(in the rows, 128 means zero)
Facts:
Q520 skinin Q943; Q905 skinin Q254; Q7 skinin Q601; Q184 skinin Q824; Q158 skinin Q117; Q523 skinin Q566; Q637 skinin Q237; Q213 skinin Q59
Q426 skinin Q262; Q354 skinin Q83; Q312 skinin Q109; Q594 skinin Q525; Q226 skinin Q970; Q471 skinin Q214; Q269 skinin Q120; Q686 skinin Q129
Q655 skinin Q7; Q751 skinin Q476; Q810 skinin Q905; Q397 skinin Q38; Q930 skinin Q343; Q949 skinin Q649; Q935 skinin Q359; Q369 skinin Q50
Q50 skinin Q471; Q559 skinin Q280; Q21 skinin Q859; Q946 skinin Q714; Q152 skinin Q637; Q970 skinin Q144; Q313 skinin Q315; Q38 skinin Q21
Q296 skinin Q396; Q83 skinin Q241; Q139 skinin Q19; Q236 skinin Q321; Q688 skinin Q300; Q475 skinin Q907; Q642 skinin Q472; Q219 skinin Q654
Q321 skinin Q179; Q763 skinin Q44; Q768 skinin Q784; Q973 skinin Q403; Q872 skinin Q88; Q713 skinin Q313; Q778 skinin Q783; Q601 skinin Q41
Q771 skinin Q872; Q714 skinin Q158; Q144 skinin Q219; Q626 skinin Q213; Q545 skinin Q642; Q294 skinin Q946; Q748 skinin Q771; Q530 skinin Q450
Q359 skinin Q949; Q300 skinin Q767; Q972 skinin Q354; Q767 skinin Q906; Q214 skinin Q723; Q69 skinin Q74; Q772 skinin Q688; Q403 skinin Q457
Q856 skinin Q49; Q893 skinin Q930; Q727 skinin Q271; Q808 skinin Q178; Q396 skinin Q394; Q525 skinin Q32; Q649 skinin Q899; Q897 skinin Q520
Q683 skinin Q373; Q19 skinin Q640; Q178 skinin Q296; Q262 skinin Q468; Q685 skinin Q69; Q640 skinin Q442; Q654 skinin Q594; Q88 skinin Q829
Q993 skinin Q707; Q59 skinin Q269; Q112 skinin Q294; Q923 skinin Q554; Q936 skinin Q152; Q554 skinin Q310; Q237 skinin Q677; Q32 skinin Q908
Q908 skinin Q486; Q343 skinin Q82; Q124 skinin Q108; Q442 skinin Q893; Q906 skinin Q220; Q829 skinin Q685; Q520 drale 893; Q464 drale 55
Q905 drale 33; Q7 drale 55; Q184 drale 563; Q280 drale 563; Q855 drale 563; Q158 drale 893; Q507 drale 258; Q457 drale 563
Q523 drale 33; Q723 drale 563; Q42 drale 33; Q637 drale 563; Q486 drale 33; Q213 drale 258; Q968 drale 258; Q777 drale 875
Q907 drale 55; Q426 drale 875; Q354 drale 563; Q312 drale 88; Q550 drale 258; Q757 drale 258; Q594 drale 258; Q226 drale 893
Q684 drale 563; Q471 drale 88; Q364 drale 258; Q269 drale 55; Q480 drale 258; Q686 drale 875; Q589 drale 893; Q806 drale 33
Q271 drale 55; Q179 drale 55; Q902 drale 33; Q707 drale 88; Q282 drale 893; Q655 drale 563; Q678 drale 563; Q751 drale 258
Q810 drale 258; Q250 drale 88; Q412 drale 258; Q397 drale 893; Q930 drale 33; Q949 drale 875; Q935 drale 258; Q582 drale 563
Q369 drale 563; Q197 drale 893; Q50 drale 258; Q821 drale 893; Q559 drale 258; Q859 drale 33; Q21 drale 55; Q450 drale 258
Q662 drale 563; Q946 drale 258; Q152 drale 33; Q41 drale 563; Q189 drale 563; Q295 drale 563; Q497 drale 33; Q970 drale 893
Q313 drale 563; Q38 drale 893; Q296 drale 258; Q83 drale 55; Q139 drale 563; Q236 drale 563; Q867 drale 258; Q126 drale 563
Q784 drale 563; Q688 drale 875; Q475 drale 55; Q203 drale 563; Q658 drale 875; Q979 drale 563; Q642 drale 258; Q115 drale 893
Q476 drale 55; Q120 drale 55; Q219 drale 258; Q321 drale 875; Q117 drale 563; Q763 drale 33; Q768 drale 88; Q436 drale 893
Q981 drale 893; Q973 drale 563; Q241 drale 875; Q872 drale 258; Q951 drale 563; Q713 drale 563; Q677 drale 55; Q108 drale 33
Q745 drale 893; Q778 drale 33; Q601 drale 563; Q771 drale 893; Q898 drale 33; Q714 drale 55; Q109 drale 258; Q144 drale 88
Q131 drale 563; Q479 drale 563; Q796 drale 258; Q449 drale 563; Q626 drale 563; Q74 drale 563; Q755 drale 875; Q545 drale 55
Q406 drale 563; Q149 drale 563; Q294 drale 88; Q315 drale 33; Q885 drale 258; Q748 drale 563; Q530 drale 563; Q359 drale 258
Q300 drale 258; Q670 drale 563; Q644 drale 875; Q972 drale 563; Q298 drale 563; Q767 drale 875; Q366 drale 893; Q214 drale 258
Q921 drale 893; Q69 drale 258; Q772 drale 563; Q403 drale 563; Q856 drale 563; Q932 drale 563; Q82 drale 563; Q893 drale 563
Q727 drale 563; Q808 drale 258; Q396 drale 563; Q525 drale 893; Q566 drale 563; Q649 drale 55; Q128 drale 563; Q897 drale 33
Q683 drale 563; Q19 drale 893; Q737 drale 55; Q679 drale 88; Q178 drale 563; Q959 drale 875; Q478 drale 893; Q835 drale 258
Q262 drale 563; Q187 drale 33; Q685 drale 88; Q913 drale 563; Q764 drale 893; Q640 drale 258; Q491 drale 55; Q654 drale 55
Q88 drale 893; Q153 drale 563; Q993 drale 563; Q783 drale 563; Q220 drale 258; Q468 drale 55; Q254 drale 88; Q824 drale 88
Q59 drale 875; Q11 drale 563; Q112 drale 875; Q923 drale 893; Q899 drale 893; Q920 drale 893; Q936 drale 563; Q554 drale 33
Q433 drale 258; Q80 drale 875; Q237 drale 55; Q394 drale 563; Q840 drale 33; Q32 drale 88; Q728 drale 33; Q454 drale 88
Q943 drale 875; Q908 drale 88; Q572 drale 893; Q373 drale 563; Q244 drale 893; Q333 drale 258; Q417 drale 563; Q343 drale 88
Q399 drale 893; Q44 drale 55; Q183 drale 563; Q124 drale 563; Q472 drale 875; Q442 drale 563; Q906 drale 88; Q49 drale 258
Q829 drale 55; Q837 drale 563; Q129 drale 33; Q310 drale 258; Q6 drale 563; Q861 drale 258; Q464 kliflel Q757; Q464 kliflel Q486
Q464 kliflel Q784; Q905 kliflel Q806; Q905 kliflel Q686; Q905 kliflel Q748; Q7 kliflel Q644; Q184 kliflel Q262; Q184 kliflel Q872; Q280 kliflel Q678
Q280 kliflel Q885; Q777 kliflel Q406; Q777 kliflel Q906; Q777 kliflel Q115; Q364 kliflel Q559; Q364 kliflel Q214; Q364 kliflel Q920; Q364 kliflel Q507
Q364 kliflel Q885; Q269 kliflel Q688; Q269 kliflel Q713; Q269 kliflel Q11; Q589 kliflel Q907; Q589 kliflel Q295; Q589 kliflel Q399; Q589 kliflel Q993
Q902 kliflel Q32; Q902 kliflel Q41; Q707 kliflel Q861; Q707 kliflel Q454; Q707 kliflel Q859; Q282 kliflel Q129; Q282 kliflel Q906; Q282 kliflel Q226
Q282 kliflel Q296; Q655 kliflel Q520; Q655 kliflel Q771; Q655 kliflel Q530; Q250 kliflel Q642; Q250 kliflel Q226; Q250 kliflel Q436; Q250 kliflel Q872
Q412 kliflel Q566; Q397 kliflel Q932; Q582 kliflel Q21; Q189 kliflel Q772; Q189 kliflel Q241; Q497 kliflel Q559; Q497 kliflel Q187; Q497 kliflel Q403
Q497 kliflel Q840; Q38 kliflel Q457; Q38 kliflel Q688; Q38 kliflel Q981; Q38 kliflel Q354; Q38 kliflel Q993; Q38 kliflel Q294; Q38 kliflel Q936
Q38 kliflel Q767; Q139 kliflel Q480; Q139 kliflel Q126; Q139 kliflel Q921; Q867 kliflel Q520; Q475 kliflel Q149; Q475 kliflel Q128; Q475 kliflel Q921
Q203 kliflel Q373; Q219 kliflel Q213; Q117 kliflel Q525; Q768 kliflel Q723; Q768 kliflel Q403; Q768 kliflel Q921; Q768 kliflel Q679; Q973 kliflel Q525
Q973 kliflel Q545; Q951 kliflel Q366; Q951 kliflel Q321; Q951 kliflel Q728; Q745 kliflel Q755; Q745 kliflel Q545; Q745 kliflel Q751; Q714 kliflel Q893
Q714 kliflel Q684; Q714 kliflel Q32; Q109 kliflel Q359; Q109 kliflel Q42; Q109 kliflel Q271; Q131 kliflel Q128; Q449 kliflel Q893; Q449 kliflel Q840
Q449 kliflel Q433; Q449 kliflel Q42; Q449 kliflel Q550; Q74 kliflel Q396; Q74 kliflel Q158; Q74 kliflel Q684; Q315 kliflel Q907; Q315 kliflel Q772
Q298 kliflel Q343; Q298 kliflel Q959; Q808 kliflel Q893; Q808 kliflel Q187; Q808 kliflel Q108; Q808 kliflel Q32; Q897 kliflel Q806; Q897 kliflel Q898
Q897 kliflel Q949; Q897 kliflel Q637; Q897 kliflel Q727; Q19 kliflel Q662; Q19 kliflel Q856; Q19 kliflel Q187; Q19 kliflel Q972; Q737 kliflel Q436
Q737 kliflel Q946; Q737 kliflel Q932; Q737 kliflel Q855; Q737 kliflel Q784; Q478 kliflel Q406; Q478 kliflel Q920; Q913 kliflel Q821; Q764 kliflel Q566
Q764 kliflel Q120; Q764 kliflel Q943; Q764 kliflel Q921; Q640 kliflel Q187; Q640 kliflel Q507; Q491 kliflel Q108; Q654 kliflel Q763; Q654 kliflel Q835
Q783 kliflel Q713; Q783 kliflel Q153; Q783 kliflel Q626; Q783 kliflel Q472; Q254 kliflel Q757; Q254 kliflel Q42; Q254 kliflel Q771; Q112 kliflel Q755
Q112 kliflel Q968; Q923 kliflel Q480; Q923 kliflel Q968; Q923 kliflel Q354; Q923 kliflel Q550; Q923 kliflel Q21; Q554 kliflel Q757; Q80 kliflel Q88
Q80 kliflel Q920; Q237 kliflel Q642; Q237 kliflel Q399; Q572 kliflel Q829; Q572 kliflel Q530; Q333 kliflel Q507; Q44 kliflel Q772; Q44 kliflel Q468
Q44 kliflel Q523; Q183 kliflel Q476; Q183 kliflel Q32; Q124 kliflel Q658; Q124 kliflel Q271; Q124 kliflel Q670; Q442 kliflel Q220; Q442 kliflel Q187
Q442 kliflel Q686; Q442 kliflel Q471; Q49 kliflel Q859; Q49 kliflel Q115; Q837 kliflel Q821; Q837 kliflel Q457; Q837 kliflel Q981; Q6 kliflel Q856
Q6 kliflel Q83

Known rows:
Q935: [173 137 150 129 117 115 101 156 123 109 133 127  86 119 110 147 154 168
 125 119 130 177 152 117 118 120 125 136 117  81 128  78 104 126 125 116
 123 149 103]
Q364: [131 140 145 108 125 109 101 154 132 116 103 122 113 128 128 155 156 165
 145 102 121 205 145 105 131 126 116 130 127  86 136  90  95 134  90 112
 101 146 116]
Q359: [141 143 140 104 121 117 111 158 135 106 116 137  67 116 113 139 163 162
 128 111 149 178 151 139 121 132 127 110 124 102 125  83  93 129 148 119
 129 142 120]
Q450: [130 142 133  89 129  99 109 155 145 121  93 130  88 125 139 152 162 163
 138 111 137 197 146 137 108 140 123 108 122 109 131  94  65 124 136 113
 125 142 127]
Q213: [156 139 140 106 122 106 101 155 133 118 120 128  84 122 125 143 155 160
 132 113 137 180 151 132 111 130 129 119 122  98 126  89  83 125 138 111
 128 150 115]
Q433: [138 130 147 104 122 123 112 154 139 108 109 127  69 115 116 138 159 165
 132 108 146 178 154 140 124 130 124 111 132  94 130  85 103 128 137 110
 124 138 120]
Q898: [150 135 131  92 123 115  99 154 127 133 112 130  81 128 130 142 151 154
 123 136 130 183 150 135 111 135 146 132 138  85 146  88  93 117 125 103
 124 160 119]
Q468: [126 133 126  74 127  97 112 158 133 130 107 128  80 130 150 145 165 144
 127 145 129 189 153 144  97 149 147 105 119 101 153  92  78 127 140 119
 134 147 119]
Q649: [136 131 129 103 120 104 109 158 122 125 119 134  89 127 131 146 167 148
 118 143 122 189 148 128 112 135 145 117 122  84 148  88  99 125 132 125
 125 139 115]
Q907: [130 130 130  72 129  96 109 158 131 129 106 126  76 129 151 142 161 147
 124 150 127 186 155 148  93 148 146 103 112 101 155  90  74 123 145 117
 143 144 118]
Q723: [122 122 147  98 122 101 115 163 149 130  99 137  89 134 142 144 172 164
 139 110 132 190 145 151 113 153 134  90 136  90 152 106  92 122 153 108
 119 142 132]
Q582: [142 132 148 103 126 113 114 164 136  97 109 129  95 126 124 144 163 169
 126 131 121 196 150 132 113 120 131 111 118  92 150  89 104 135 139 122
 122 128 113]
Q403: [142 121 152 109 117 114 106 162 136 129 114 137  85 130 125 138 166 166
 134 111 136 178 150 145 123 143 129 105 144  73 152  97 112 121 141 106
 118 145 122]
Q183: [128 143 141  88 127 125 105 159 123 105 108 127  92 127 122 139 154 158
 128 119 131 201 152 120 127 121 127 118 125  96 146  82 101 136 105 118
 113 128 120]
Q566: [132 119 145 105 121  96 111 162 151 129 103 140  83 134 139 149 176 168
 139 118 132 187 143 155 100 155 133  91 134  94 151 110  91 124 165 114
 123 141 132]
Q241: [140 142 133  80 126  95 103 155 140 118  93 131  75 133 144 151 162 156
 139 122 136 193 148 145  99 140 136 114 123 107 130  92  68 123 141 111
 134 152 119]
Q426: [169 134 150 123 116 112 103 155 123 110 130 130  83 121 112 149 155 170
 127 132 127 180 148 116 116 113 133 143 120  81 128  81 103 128 124 120
 120 147 101]
Q115: [159 141 134 113 107  98 101 149 134 138 130 142  82 125 136 146 158 154
 129 123 133 183 144 124 104 145 130 116 125  86 141  89  92 118 140  99
 124 167 120]
Q970: [142 141 131  86 109 120 100 135 202 146  70 108  22  54 141 189 166 203
 119 104 134 184 173  42  33 139 133 128 119 109 198  70 162 147 105 101
 111 116 127]

Rows:
No name comes twice in this set of rows, the named rows included.
[145 141 122  76 115 105 111 156 126  94 104 144 127 127 116 138 139 144
 143 105 120 206 148 119 150 106 130 111 124 103 148 102 117 120 102  99
 105 151 102] => Q19
[143 146 131 114 113 103 103 151 131 118 115 136 110 126 137 154 153 161
 129 121 119 207 140 102 115 134 124 121 128  84 143  89  96 128 110 105
 108 157 116] => Q478
[110 131 127  68 128 113 116 160 130 129 101 132  71 126 140 140 163 142
 129 126 134 188 153 143 120 149 141 102 138  96 155  90  95 122 127 119
 128 145 129] => Q476
[146 159 123 117 112  99 104 149 130 111 125 138 107 125 134 158 155 154
 123 136 120 210 138 101 108 122 128 125 110  94 140  82  85 135 114 118
 108 150 120] => Q282
[160 130 137 107 117  98  90 154 124 152 132 136  88 125 130 145 162 156
 131 125 133 183 145 128 106 145 134 117 127  80 146  85  95 117 130 110
 118 162 121] => Q406
[148 150 129 107 109 113 115 151 135 112 127 145  63 116 119 137 157 151
 118 125 142 178 149 132 115 136 133 103 123  96 136  81 100 129 144 105
 128 148 125] => Q520
[177 140 127 107  95 115  88 130 189 163 100 117  10  40 128 194 167 205
 106 114 139 164 168  38  20 135 137 147 113  96 186  60 167 142 110 104
 116 128 119] => Q226
[155 152 135  95 125 111 115 156 135  89 115 125 105 127 138 145 145 162
 118 145 114 209 151 105 102 116 126 122 105  98 145  85  84 139 121 112
 129 137 106] => Q589
[153 123 160 124 116 111 107 159 150 113 106 134  87 131 121 153 165 179
 142 110 130 184 146 141 115 132 131 119 147  82 135 102  93 120 144 103
 117 150 124] => Q679
[158 127 153  94 126 115 113 163 137 104 114 125  79 126 127 132 156 167
 122 140 129 175 161 147 100 135 138 112 116  88 151  96 101 125 162 107
 142 134 107] => Q354

Now the same nodes, written a new way:
Known rows:
Q655: [166 122 164 135  70  89 135 152 140 132 151 122 126 149 138 154 123  90
 128 142 111 139 124  89 142 172 166 113 103]
Q626: [169 154 159 164  86 115 114 129 120 173 129 103 144 157 130 164 130 139
 100 122 122 144 133 124 109 125 122 121 118]
Q707: [113  91 131  91 131  84  88 132 124  97 150 145 120 113 140 117  90 120
  91 155  95 145 109 104 176 106 113 120  97]
Q545: [168 170 142 150  95 119 116 141 131 178 116 105 165 161 124 163 122 143
  91 138 124 138 106 125 103 122 129 122 111]
Q126: [106 112 140 128 131  78 105 119  81 137 115 109 128 111 110 131 114 156
 114 114  92 159 134 128 141  91 110 107 132]
Q11: [119 121 142 119 126  75  92 126  97 133 114 121 131 118 103 127 111 144
 104 113 100 154 139 124 136  99 106 114 131]
Q117: [126 114 145 103 127  78  81 128 126  94 131 126 136 126 110 108  77  96
  97 145  73 149 123 102 182 129 110 105 114]
Q906: [173 153 158 165 105 135  76 121 138 175 163 130 139 160 153 151 138 146
  79 138 128 144 104 133 110 126 109 110  97]
Q767: [191 164 154 170 113 146  75 124 133 171 167 120 111 174 140 153 138 134
  88 111  99 133 119 131 104 145  98  99 111]
Q397: [168 129 160 137  75 105 124 131 149 134 140 114 140 154 147 152 104 104
 102 160 112 139 114 105 151 142 141 115 101]
Q530: [166 147 160 158  83 102 119 137 119 168 132 106 137 151 129 163 136 133
 108 119 126 143 135 117 106 132 136 124 114]
Q821: [124 121 142 118 126  74  83 119 107 131 106 119 136 119 111 120 106 144
  88 128 107 151 126 127 140  86 105 114 120]
Q6: [115  98 140  91 118  76 108 133 120  95 134 135 124 119 113 120  86 117
 110 137  80 146 133 104 183 126 115 108 129]
Q369: [168 154 161 163  86 115 116 129 120 172 131 103 141 157 130 165 129 142
 101 122 122 145 134 124 109 126 123 121 119]
Q280: [118 105 138  88 118  74 107 130 126  99 140 136 126 118 106 115  85 117
 106 141  82 135 136 105 187 126 110 113 132]
Q417: [118 119 142 119 126  74  94 127  97 133 114 124 129 118 104 127 114 146
 104 111 100 153 139 124 135 100 107 112 131]
Q471: [164 137 152 156  95 133 104 126 129 178 159 131 132 155 159 167 141 159
  89 132 135 144 113 132 108 115 115 120 106]
Q144: [129 124 157 147  78 147 144 148 131 168 139  87 121 137 169 174 128 194
  72 130 137 128 120 112  85 110 124 142  83]
Q179: [113 130 126 104 131  78 104 141 104 139 106 132 145 120  99 127 115 156
 102 120 100 154 115 127 130 101 116 108 132]

Rows:
No name comes twice in this set of rows, the named rows included.
[150 139 165 153  72 126 139 134 131 170 117  85 135 147 148 170 124 172
  84 128 130 136 127 120  95 116 127 127 108] => Q970
[141 127 124 111 149  93  69 131 113 126 132 126  99 126 112 122 106 135
  82 108  97 128 135 119 130  93  85 125 118] => Q241
[ 95 143 140 122  68 153 165 169 158 145 144  64 108 134 163 163  84 153
  79 149 115 129 120  86 121 163 130 134 107] => Q219
[101 109 136 105 118  61 103 149  96 134 124 149 113 107 116 129 138 141
 121 106 118 170 125 114 120 126 137 106 128] => Q42
[158 133 148 154  98 123 109 131 125 173 148 121 131 146 158 166 135 156
  88 134 139 144 113 127 105 104 120 130  97] => Q312
[167 136 157 138  80 108 122 137 144 135 142 105 142 156 137 153  96 102
 104 151 103 136 124  99 151 146 135 121 106] => Q184
[112 125 128 102 128  71 105 143 101 138 106 136 143 118  99 128 121 152
 108 117 104 155 115 123 126 108 124 108 128] => Q271
[203 191 164 164  96 121  65 130 155 166 120  97 165 177 116 144 101 107
  57 137 125 128 130 120 113 125  98 135  99] => Q772
[ 88 145 119 111 135  93  83 133 110 151 137 136 116 114 115 120 113 151
  95 114 112 166 124 131 134 123  92 103 154] => Q220
[ 92 137 114  91 131  83  87 141 135 113 145 129 121 113 121 110  75 101
  94 150  99 150 116 104 177 135 105 115 131] => Q49
[ 90 148 114 104 133  87  92 136 116 154 141 136 116 110 107 119 108 152
  90 121 122 147 132 129 141 114  89 117 157] => Q885

The same nodes again, as new rows of numbers:
Known rows:
Q908: [107 209  89 147 227  93 117 178 188 145  99 156 104 136 143 130 196 127
 126 128 139  96 180 124 136  92 155  69 216 109]
Q412: [128 142 116 118 141 115  96 127 160 138 107 119 151 123 115 119 154 118
 125 125 145 114 170 138 139 107 154 122 117 111]
Q394: [132 146 116 118 145 137  80 138 138 152 113 133 140 114 119 122 142 129
 121 130 150 123 170 120 148 108 162 138 173 106]
Q714: [117 148 122 119 130 119 100 124 139 129 110 129 153 124 100 115 147 114
 120 129 145 108 169 122 143  97 152 126 147 127]
Q713: [130 157  87 126 140 111  85 133 126 122  76 125 149 130 144 121 165 117
 125 127 137 123 177 117 137 110 119 132 123 110]
Q685: [114 150 113 113 115 126  90 121 146 141  93 121 159 118 100 128 141 117
 126 125 145 137 173 112 135 105 129 114 128 120]
Q829: [114 154 111 115 132 126  88 110 125 135  95 121 151 118 111 122 145 118
 115 128 139 133 169 100 137 100 124 127 137 125]
Q294: [120 156 106 116 128 121  89 106 136 149 116 117 150 122 135 123 159 105
 125 121 139 131 176 120 133 108 123 118 112 110]
Q497: [123 140 125 123 127 113  99 132 158 123 127 121 154 123  96 116 155 103
 122 130 138 108 164 155 139 104 155 115 127 120]
Q187: [122 156 115 122 124 121  80 127 138 127 129 109 143 126 114 127 157 106
 119 132 117 125 154 159 125 108 131 113 153 127]
Q179: [122 157 120 114 134 134  89 118 136 151 127 128 139 113 113 122 139 122
 120 127 146 124 172 127 142 104 153 124 167 117]
Q951: [129 144 105 120 146 119  92 142 140 132  92 137 146 121 113 115 152 125
 125 129 153 114 176 121 154 107 160 133 159 108]
Q728: [119 159 107 116 132 115  86 117 138 137 117 117 142 118 114 127 154 108
 122 128 129 135 167 143 137 112 131 115 151 115]
Q149: [135 150 106 126 139 126  83 140 137 137 102 127 147 128 133 120 156 123
 123 129 140 116 168 125 137 106 147 133 139 112]
Q970: [129 145 126 138 182 120 115  84 151 105  93 121 103 142 125 142 170 167
 127 130 167  88 194 208 154 110 159 102 236 102]
Q968: [127 151 117 117 142 120  94 112 150 145 111 113 145 126 130 124 159 115
 121 124 132 127 168 128 130 110 137 126 119 109]
Q644: [125 152 100 123 144 121  84 131 138 137 107 118 143 121 122 122 153 123
 126 126 137 131 167 130 147 110 132 121 168 116]
Q449: [128 135 121 125 151 123  99 138 149 127  93 134 153 127 108 114 160 124
 120 132 152 103 170 113 147  98 162 140 143 108]
Q686: [122 153  90 127 134 108  85 144 131 121  93 113 150 133 125 121 160 119
 128 127 128 124 162 140 142 108 129 118 168 129]

Rows:
No name comes twice in this set of rows, the named rows included.
[124 162 116 114 138 136  86 109 133 156 131 124 140 113 130 123 140 118
 120 125 142 133 175 123 136 108 140 120 135 112] => Q907
[108 208  98 151 224  99 110 175 180 141 103 144  99 145 144 135 198 129
 123 134 124  97 168 133 127  89 147  74 234 116] => Q32
[110 140 136 117 150 132 101 105 151 144 114 125 142 112  94 123 153 120
 115 129 155 122 169 114 149  97 151 124 149 114] => Q254
[121 148 117 113 152 116 100 115 150 135  82 131 144 119 106 118 153 131
 114 129 154 111 175 108 147 101 153 133 127 120] => Q572
[129 148  76 122 120 104  68 135  93 118  99 124 144 128 144 105 160 103
 119 126 124 111 160 131 152 107 146 149 142 145] => Q748
[126 156 125 117 127 138  85 119 136 154 137 123 143 118 120 122 137 117
 120 126 135 123 168 131 132 105 150 123 145 116] => Q120
[122 162 116 115 137 135  85 113 131 153 128 126 139 113 121 124 136 118
 120 126 141 131 174 124 139 107 148 121 152 112] => Q468
[124 160 114 121 132 124  94 110 130 138 116 120 147 127 133 121 155 110
 120 125 134 124 171 122 130 103 128 123 125 116] => Q21
[130 145 112 123 134 130  75 133 119 134 104 122 147 125 126 119 154 117
 113 131 131 121 155 116 137 102 140 148 152 125] => Q893
[137 148 104 117 123 123  73 127 133 137 107 125 151 116 120 113 142 120
 114 124 141 118 164 135 134 105 153 129  86 147] => Q88
[118 150 111 115 130 114  89 116 146 132 118 116 146 116 107 123 154 104
 122 128 135 130 169 137 139 112 131 115 140 116] => Q152
[130 145 123 122 147 139  80 141 134 149 118 130 137 120 117 123 145 132
 118 134 142 121 161 125 142 103 158 140 185 110] => Q41
[116 154  98 115 121 119  69  98 107 144 132 115 139 114 126 113 151  95
 117 119 128 127 165 135 150 107 141 136 141 142] => Q343

